Each row has a name. After each piece below comes the name of the row it's from, unless a question asks for something else. Each question is about the rows just above it. Some pieces are copies with a little noise.

[-47 -20  -2   2   6   7] = Pag
[ -9 -46 -24   4 -14  -4] = povam
[-45 -16  -2   3   8   8] = zuzod
[-48  36 -21  23  18  27] = Konuf
[-17  -5  42 -24   5 -13] = vagen
[ 23   1 -49  26  -9  12] = ved
[51 23 -1  0 -7 -7] = vabig
[ -6 -45 -25  -3 -15  -4] = Ped
[  5  44  31  -8 -22   2] = Dab
[ -4 -47 -33   9 -17  -3] = Rikel
asked: [52 24 -2 -1 -8 -6]  vabig
Ped without one entry, shuffled: [-45  -6 -15  -3 -25]. Gone:  [-4]
Shared by Rikel and vagen:  [-17]
Which value is in both Rikel and Pag?  [-47]

[15 28 13 -1 18] = vagen
[  2  20  27 -17  28] = Konuf
[-15   8  14  33  17] = Bapir
[  9  10  15 -49  -2] = Rikel
[24  4  9 14 10] = vabig
[-33 -13 -24 -14   8] = Pag
[ 13   4 -22  -1   4] = Pafin
[ 17  12  -7 -30 -25] = Dab
[-24 -12  22  -3  10] = ved
[  8  -4  38  -6 -15] = povam
[ -5   7  11 -19 -16] = Ped
[  4  17   9 -10 -22] = zuzod
asked: [15 28 13 -2 18]  vagen
Konuf without one entry, shuffled: [  2  28  20 -17]. Gone:  [27]
The one value in Rikel and ved:  [10]
Which value is in both vabig and Bapir?  [14]

[-22  -8  -1  14 -55] : Konuf
[  9  11   2  10 -22] : vagen
[-6 -2  0  3 -6] : Pag
Right after [-1] comes  [14]
Which entry of vagen is missing from [-22  11   9   2]?  [10]
The one value in Konuf and vagen:  [-22]
vagen without one entry, shuffled: [  2 -22  10  11]. Gone:  [9]

[-19  16 -46   1 -30   7 -11  36   4] -> Pafin
[ 13 -46  -9  36  36   0  51   9  11] -> Ped
[-12 -46 -17 -47   0 -11  -4 -22 -28] -> povam
[-12 -17 -17  14 -47 -11  -4 -22  35] -> Rikel
Shared by Rikel and Pafin:  [-11]
asked: [-12 -46 -17 -47   0 -11  -4 -22 -28]  povam
Pafin without one entry, shuffled: [ 36 -30   4 -19  16   1 -46 -11]. Gone:  [7]
asked: [ 13 -46  -9  35  36   0  51   9  11]  Ped
The row with [-19  16 -46   1 -30   7 -11  36   4] is  Pafin
Which entry of povam is missing from [-17 -28 -12 -11  -4 -47 -22 -46]?  [0]
asked: [ 13 -46  -9  36  36   0  51   9  11]  Ped

[  9  46  10 -27]  Pag
[  4  56   2 -27]  Rikel
[ 16  27  20 -27]  Bapir
Which value is in both Pag and Rikel?  [-27]
Shuffled Bapir with one entry gone: [ 27 -27  20], missing  [16]
Right after [16] comes  [27]
asked: [  7  56   2 -27]  Rikel
The entry that follows [27]:  [20]
Which value is in both Pag and Bapir?  [-27]
Pag without one entry, shuffled: [-27  46  10]. Gone:  [9]

[  6  17 -10  21   5 -27  38  32  22  23  41  -5   6   0] = Dab
[ -4  33  32  28  31 -43  19  23  32   9  28  -7  -4   0] = vabig
[ -7  17 -10  21   5 -27  38  32  22  23  41  -6   6   0] = Konuf
[ -4  33 -12  28  31 -43  19  -6  32   9  28  -7  -4   0] = ved
[  8  19  -5  23   5 -27  -6  33  21  25  38  -3   4   1] = zuzod
asked: [ -4  33  32  28  31 -43  19  23  32   9  28  -7  -4   0]  vabig
Right after [25] comes  [38]
Right after [8] comes  [19]
The row with [  6  17 -10  21   5 -27  38  32  22  23  41  -5   6   0] is  Dab
asked: [ -7  17  -9  21   5 -27  38  32  22  23  41  -6   6   0]  Konuf

[-21 -23 -45  23 -18  -5 -32  -8]  vagen
[-14 -34 -44  22 -23   3 -31 -23]  Pag
[-23 -38 -47  35 -21 -13 -35 -16]  povam
[-25 -39 -22  35 -13 -12 -34 -16]  vabig
Which value is in both povam and Pag?  [-23]
What comes right after [-22] in the named rows?  [35]
What comes right after [-35] in the named rows?  [-16]
The entry that follows [-44]:  [22]
asked: [-14 -33 -42  22 -25   3 -30 -28]  Pag

[ 3 -1  4 -1  0] : vabig
[  4  12 -15  -4   2] : zuzod
[ 8  0  9 -3  0] : Dab
[ 7  0  8 -3  0] : Rikel
[ 19  30  37 -35 -14] : povam
[ 3 -1  4 -1  1] : Bapir
[  4  45 -28 -13  30] : vagen
Which entry of zuzod is missing from [ 12   4   2 -15]?  [-4]
The one value in vabig and vagen:  [4]

[  3  23 -50  21  49 -43  -5  59]  Ped
[ 59 -30  50 -32  37   1   2 -23]  Dab
[ -3  40 -22  -6  15  -2 -32  14]  vagen
Which value is in both vagen and Dab?  [-32]
Which entry of Dab is missing from [ 37 -32 -23  59 -30   2  50]?  [1]
vagen without one entry, shuffled: [ -2  15 -22  14  40  -3  -6]. Gone:  [-32]

[ -6 -12   8 -19 -16  -1 -25 -23 -25  11 -25 -14 -20 -28 -15  11   7 -32
 -27 -12 -24 -23  24 -16   3  19   4 -17  -6 -13 -22   2  -7 -10 -19 -27
 -17  -7  -4   8  -6 -20 -54 -16 -32 -14  11   8] -> zuzod
[ -6 -12   8 -19 -16  -1 -25 -23 -25  11 -25 -14 -20 -28 -15  11   7 -32
 -27 -22 -24 -23  24 -16   3  19   4 -10  -6 -13 -22   2  -7 -10 -19 -27
 -17  -7  -4   8  -6 -20 -24 -18 -15  17  -9   6] -> Konuf
[ -6 -12   8 -19 -16  -1 -25 -23 -25  11 -25 -14 -20 -28 -15  11   7 -32
 -27 -22 -24 -23  24 -16   3  19   4 -10  -6 -13 -22   2  -7 -10 -19 -27
 -17  -7  -4   8  -6 -20 -54 -16 -32 -14  11   8] -> vagen
The row with [ -6 -12   8 -19 -16  -1 -25 -23 -25  11 -25 -14 -20 -28 -15  11   7 -32
 -27 -12 -24 -23  24 -16   3  19   4 -17  -6 -13 -22   2  -7 -10 -19 -27
 -17  -7  -4   8  -6 -20 -54 -16 -32 -14  11   8] is  zuzod
asked: [ -7 -12   8 -19 -16  -1 -25 -23 -25  10 -25 -14 -20 -29 -15  10   6 -33
 -26 -21 -24 -23  23 -15   4  19   5  -9  -5 -13 -23   2  -7  -9 -19 -27
 -18  -6  -4   8  -7 -19 -55 -16 -33 -15  12   8]  vagen

[-23  22  18  18  -6   9  -7 -32] : Pafin
[-23  22  18  17   5  17  14  50] : vagen
[ -8 -11  16 -42 -18 -14   3 -18] : vabig
[  6   0 -19  18  24  -9  -4 -10] : Dab
[ -1 -24 -22  -6  -9  -4   6  44] : Bapir
[  6 -11  17  27  20  -3  -2  17] : Ped
Which entry of Ped is missing from [ 17   6  27  -3  17  20 -11]?  [-2]
Right after [-24] comes  [-22]
Shared by Ped and vagen:  [17]
Which entry of Dab is missing from [-19   0  18  -9   6  24 -10]?  [-4]
Shared by vagen and Ped:  [17]

[ 12  -2  -9  -6  12 -16  -5   8] = Konuf
[-16   8 -17  14  -9   0 -12  20] = Dab
[ 15  17  -4   6   7 -15 -18 -27] = Pafin
[ -3   4 -24  30  -6  -2  14  55] = Bapir
[ -2  12 -31  12  -9 -13   1  54] = Rikel
[ 14  -4 -16  20  15 -10  21   8] = povam
[ 33  44 -15  42  21 -23   0  12] = zuzod
[ -4  -1  -9   9   7 -11  10  10] = vabig
[ 10   2   2  -2  27 -27 -16 -18] = ved
Pafin without one entry, shuffled: [ -4  15  17   7 -27 -15 -18]. Gone:  [6]
Which entry of povam is missing from [ 15  14  -4 -16  20  21 -10]?  [8]
The one value in povam and vabig:  [-4]

[ 23 -14   7  14  25  20  10  28  22  24  -2 -29   6 -33  18  29  33  10
  41 -20   7  10  26]  vagen
[-22  10 -26  -9 -19   7  -8 -22 -32 -30  12   7 -30   5  -5 -40 -35 -13
 -40  38  10 -27 -24]  zuzod
[  0  -9  23   8  18  20 -18  24  27  15  -8  -8  41  -2   5  35  24   9
  26  16  -7  23  -1]  Pafin
[-22  10 -26  -9 -19 -18 -36 -22 -32 -30  12   7 -30   5  -5 -40 -35 -13
 -40  -5  10 -27 -24]  Konuf
[-12  21  15   9  12   6 -20  15  -4 -20  13  19 -14 -59  32 -12 -21 -12
 -15 -42  28  -8  -4]  povam
[-22  10 -26  -9 -19 -18  -8 -22 -32 -24  12   7 -30   5  -5 -40 -35  -4
 -40  -5  10 -27 -24]  Dab
[-12  21  15   9  12   6 -20  15  -4 -20  13  19 -14 -59  32 -12 -21 -12
 -15 -42  28  -8  -4] is in which row?  povam
The entry that follows [-15]:  [-42]
asked: [-23  10 -25 -11 -20 -19 -35 -25 -32 -30  13   7 -31   5  -5 -40 -35 -13
 -40  -4  11 -26 -25]  Konuf
The entry that follows [13]:  [19]
asked: [-11  21  16   9  12   4 -21  14  -5 -19  12  19 -13 -60  31 -13 -22 -14
 -13 -41  27  -9  -3]  povam

[-25  35   3  24 -11  18 -15 -16 -22 -14] = vabig
[-15 -15 -33  17   0  20 -18  12   7  42] = zuzod
[-40  27  -5  28 -14  19  11  15  23   2] = povam
[-38  35 -24  24 -11  18  19  12  24  -9] = vagen
[-23 -11 -11 -23  12 -10 -22  -8  22  11] = Ped
[ 39 -25   7 -28  13 -19 -11 -18 -20  -8] = Bapir
[-30  40  15  19 -11   8  24   7  19 -26] = Rikel
[ 33  -9  24 -28  10 -24   7 -20 -20 -30] = Dab
[-23 -38 -11 -23  12  -9 -22  -8 -18  24] = Konuf
[ 37 -19  17 -32  11 -24  -1 -19 -20 -18] = ved
[ 34 -38 -11 -23  12  -9 -22  -8 -18  24] = Pag
[ 35 -13  21 -29  10 -24  -1 -18 -19 -25] = Pafin
Which row holds [ 34 -38 -11 -23  12  -9 -22  -8 -18  24]?  Pag
The one value in zuzod and vabig:  [-15]
Which value is in both Ped and ved?  [11]
Ped without one entry, shuffled: [ 22  11  -8 -23 -11 -10 -22 -11 -23]. Gone:  [12]
asked: [ 35 -14  19 -30  10 -23  -2 -19 -19 -25]  Pafin
Which entry of vabig is missing from [-16 -25   3  18 -11 -22 -14  35  24]?  [-15]
Bapir without one entry, shuffled: [-11 -25 -20 -19 -28  13 -18  39  -8]. Gone:  [7]

[-17 -47   1  54  11 -32   6] : vabig
[-31 -59 -48  -8 -47 -46  14] : Pafin
[-17 -47   1 -22  35 -46 -23] : ved
ved without one entry, shuffled: [-47 -17  35 -22 -46   1]. Gone:  [-23]
Which entry of Pafin is missing from [-46 -47  -8 -59  14 -31]?  [-48]
ved without one entry, shuffled: [-46 -22 -17   1 -23  35]. Gone:  [-47]
Which row holds [-31 -59 -48  -8 -47 -46  14]?  Pafin
The entry that follows [-59]:  [-48]
asked: [-17 -47   2  54  11 -32   7]  vabig

[ 26 -14 -11  -6   9  15   2   2  45   5  -8   0  18   4 -15   5 -20  -6
   2  10 -19 -19 -18  25 -20   2 -13  -2   6   2  -4  10  -4   9  32  17
 -36   6 -26  -5   5  -7 -10 -11 -16  14   8   3   4 -20   4 -24  -5   8
 -14] : vabig
[-13 -25  -2   5   7 -25 -12  14 -22  10  12  18   5  -5  12   7 -16 -13
 -18 -13  12 -18  -4 -10   5   6 -20  -7   9  -9   2  -1   2   7 -15 -12
 -11  16 -11  10   2  19  15  -2 -20  -6  16 -26   3 -31  21  38  -2   9
   8] : vagen
[  3 -19  -2  -3  -5 -10  -1  10   2   0  13 -12  26  15  20  -7 -12 -20
  29  18  16   0 -14 -32 -34  14  -7 -14  -3   3  -3  -2  -6   2  11 -20
 -23  11 -15  -2  13  14  -4   6 -26  15 -18 -23  12 -25   1  -6   9   5
  21] : ved
[ -3  -6   4   9   4 -12 -11  10  -3  20   5   3   9  -1  21   1 -14 -28
 -10  15  23   3   9   0 -29  18 -22 -19  10  -2  10  -4   8   9 -17 -21
 -11   7  -7   6   0  32  11   9 -26 -15 -20 -18 -12   9  13  20   0  -3
  14] : Pag
[  1   3  -5 -19 -15 -16  18  -6 -28 -20  -2   1  -3  -2  -5  -6  13   7
  17  -6  11   7 -20 -30  -6  -8  15  29 -30   9  -5   3  -2 -16   2   5
  12   6  -3   3   1 -16  -1   1 -15  17  11   9  20 -22   0  -3  16  -1
  27] : zuzod
[ 27   0  -9  -8  -1  26  -1  -6  44  10 -10   6   2  -3  -8   3   1   6
   4  10  -4 -21  -7  15 -16  -4   0   9   6 -10  -3   8  -1   8  38  14
 -31   1 -17  -4   4  -9  -3  -7   2  10  -6  10  -6 -12   0 -20  -1  -5
 -25] : Konuf
asked: [  3 -19  -1  -2  -4 -10  -1  10   2   0  12 -11  26  15  20  -7 -12 -20
  29  17  16   1 -14 -31 -34  14  -7 -15  -3   2  -3  -2  -6   2  12 -21
 -23  11 -13  -2  14  14  -5   7 -25  14 -18 -23  13 -24   0  -6   8   7
  21]  ved
Where do [  3 -19  -2  -3  -5 -10  -1  10   2   0  13 -12  26  15  20  -7 -12 -20
  29  18  16   0 -14 -32 -34  14  -7 -14  -3   3  -3  -2  -6   2  11 -20
 -23  11 -15  -2  13  14  -4   6 -26  15 -18 -23  12 -25   1  -6   9   5
  21] appear?  ved
Which entry of ved is missing from [  6   1  12   2  29  -2  -2  10 -19  -3  -3  21 -34 -14   9   3  -6 -14
  13  -3   5  -6  14  -2  -5 -20  11   2 -25  -7  14  -4 -23 -23  -1 -10
  13 -20  15 -18   0  -7  15   0  11  18 -26   3  16 -12 -12  26 -15  20]?  [-32]
asked: [  1   3  -5 -19 -15 -16  18  -6 -28 -20  -2   1  -3  -2  -5  -6  13   7
  17  -6  11   7 -20 -30  -6  -8  15  29 -30   9  -5   3  -2 -16   2   5
  12   6  -3   3   1 -16  -1   1 -15  17  11   9  20 -22   0  -3  16  -1
  27]  zuzod
asked: [ 27   1 -11  -8  -1  27  -2  -5  45  10 -10   6   0  -3  -8   6   0   7
   4  10  -4 -20  -8  14 -15  -6  -1   6   5 -10  -2  12  -2   7  36  11
 -32   0 -19  -3   5 -11  -5  -6   2   9  -6   9  -6 -10  -1 -16  -2  -3
 -25]  Konuf

[ -5 -12  -2 -17]  Bapir
[  5 -12 -26  13]  ved
[ 12 -13 -23 -16]  Pag
[ 14  26 -27 -16]  Konuf
[ 12 -13   1   8]  Dab
[ 2 10 -3 38]  povam
[ 4 26  2 45]  vagen
Shared by povam and vagen:  [2]
asked: [ 4 26  2 45]  vagen

[-14  19   1 -29   3   4 -18   0 -14 -16  -9  -2] : ved
[-12  -5  30  14  10 -41   8  -8  52  25 -18 -11] : Ped
[ -9   9  -3  -3   2   3   0   1  24  -6   3 -10] : vagen
[ -3  21 -26  22   2 -14  -6  31  27 -14  -2   4] : vabig
[  1   6 -11   8  -5  -1  -5  12  24   4  -2  -5] : povam
[  1   6 -11   8  -5  -8  -5  12  24  -2  -2  -5] : zuzod
Which entry of vagen is missing from [  0  -3   3   2 -10  -9   1   3  -6  -3   9]?  [24]
Where do [ -3  21 -26  22   2 -14  -6  31  27 -14  -2   4] appear?  vabig
What comes right after [31] in the named rows?  [27]
Which row holds [  1   6 -11   8  -5  -8  -5  12  24  -2  -2  -5]?  zuzod
The entry that follows [-26]:  [22]
The entry that follows [21]:  [-26]

[ 36  22  -2 -42  17 -19  35   8  24  15  10]  zuzod
[  7  36  43  -6 -31 -20  15 -10  40  24 -44]  Rikel
[ -8  30  47   6 -45 -19   1 -27  21  14 -53]  Dab
[-34 -12  14  46 -26  19 -34   0  -9  -9 -23]  ved
[ -6 -10 -21 -20  39  15  15  -3  21  32  24]  vabig
[-27 -27  -3  33  -4  20 -33  -4  -6  -5 -26]  Konuf
[ 19   4  -7 -39  15 -15  36  -3   0   9  12]  povam
[ 20  -4   1  12 -19 -10   4  40 -27 -37   0]  Ped
[-13  13  17   7   3  12  -4  -5  48  41 -17]  Pafin
[-26 -18 -20  14  26  29 -25 -10   7  14  18]  vagen
[ 15 -17 -33 -23  38   5  18  15  -8   1  40]  Pag
asked: [ -6  -8 -21 -19  40  16  13  -2  21  32  25]  vabig
Which value is in both ved and Konuf?  [-26]
asked: [ 19   4  -7 -37  15 -16  36  -3   0  10  11]  povam

[ -7 -33  40 -33  11 -19   0  15 -26 -36  12 -20  -4  -2  -3  24  -2  -8
  12   9   4  27  -7  -2 -16] = Bapir
[-21 -22 -11 -16  14  10   0   5 -10  24 -43  30   2  39  -3 -11  11  15
   2  -6   4  -1   5 -13  31] = ved
[ -1   4 -10  14  37  11  30  -7  -3  10  39  20  26  10 -30  20  -4 -19
   0 -27 -20  -8 -50  -9   0] = vabig
[ 38 -21  -2  34  -6   3  30  -6  10   4  21 -15  18  -8  10  14  -2   8
  14  10   1  20  35  40  15] = Ped
[  2  18 -23   9  15 -12   1 -27   9   1  10 -52   2  14   7  11   1  -1
   2  -4  11 -30   1  18   3] = zuzod
[ 24  17   4   9  35   4  13 -51  -1  16   1   9  16  -8   2  23 -10  -8
  -8 -22 -17  23  12  23   4] = Pag
What comes right after [38] in the named rows?  [-21]
The entry that follows [27]:  [-7]
The row with [ 38 -21  -2  34  -6   3  30  -6  10   4  21 -15  18  -8  10  14  -2   8
  14  10   1  20  35  40  15] is  Ped
Shuffled Pag with one entry gone: [ 16 -22   2  -8  -1  -8   4 -51 -17  12  23   1  16   4 -10  13   9   4
  -8  17  24  23  23   9], missing  [35]
The entry that follows [-12]:  [1]
asked: [-21 -22 -11 -16  14  10   0   5 -10  24 -43  30   2  39  -3 -11  11  15
   2  -6   4  -1   5 -13  31]  ved

[-10 -21 -23 -21   4  -9  -6  17  36 -12  16 -31 -37 -35 -15 -10  10 -46
   1 -27   2  -5 -12 -18  16 -20  -7 -21  -3 -50  34  10 -26  19 -22  -3
  14  -8  -6   3 -16  -5  -2] : Bapir
[ 17   8  -5  -2  36 -21  14 -26  28 -22  17  -9  -6 -15   8  13  16 -35
   2 -14  22   7 -11 -13 -14 -11  14  13  11 -28  30  28  18   5   2  13
   5  18  11  24  -5  20   6] : Rikel
[  4 -13 -15 -19  14 -35   6 -27  13 -34   1  16   2   0  -2  18   1   6
 -29  -7  -1  11  -4  -5 -29 -10  10  -5  15  14  12  13 -28 -44  -3   8
 -31  24  13   1 -18   9 -18] : vagen
Where do [ 17   8  -5  -2  36 -21  14 -26  28 -22  17  -9  -6 -15   8  13  16 -35
   2 -14  22   7 -11 -13 -14 -11  14  13  11 -28  30  28  18   5   2  13
   5  18  11  24  -5  20   6] appear?  Rikel
asked: [ 16   9  -6  -1  35 -21  13 -25  29 -21  17  -9  -6 -14   8  12  18 -35
   4 -14  21   7 -11 -14 -15 -10  15  13  12 -28  30  29  18   4   3  12
   6  19  10  24  -6  19   5]  Rikel

[ 36   3  27 -10] : zuzod
[ 12 -12  -2 -21] : Dab
[49  0 18 50] : Rikel
[-21  20 -14  35] : Pag
[ 36   1  26 -13] : Konuf
[ 6  4 18 -4] : Pafin
Shuffled Rikel with one entry gone: [ 0 50 18], missing  [49]
Right after [4] comes  [18]

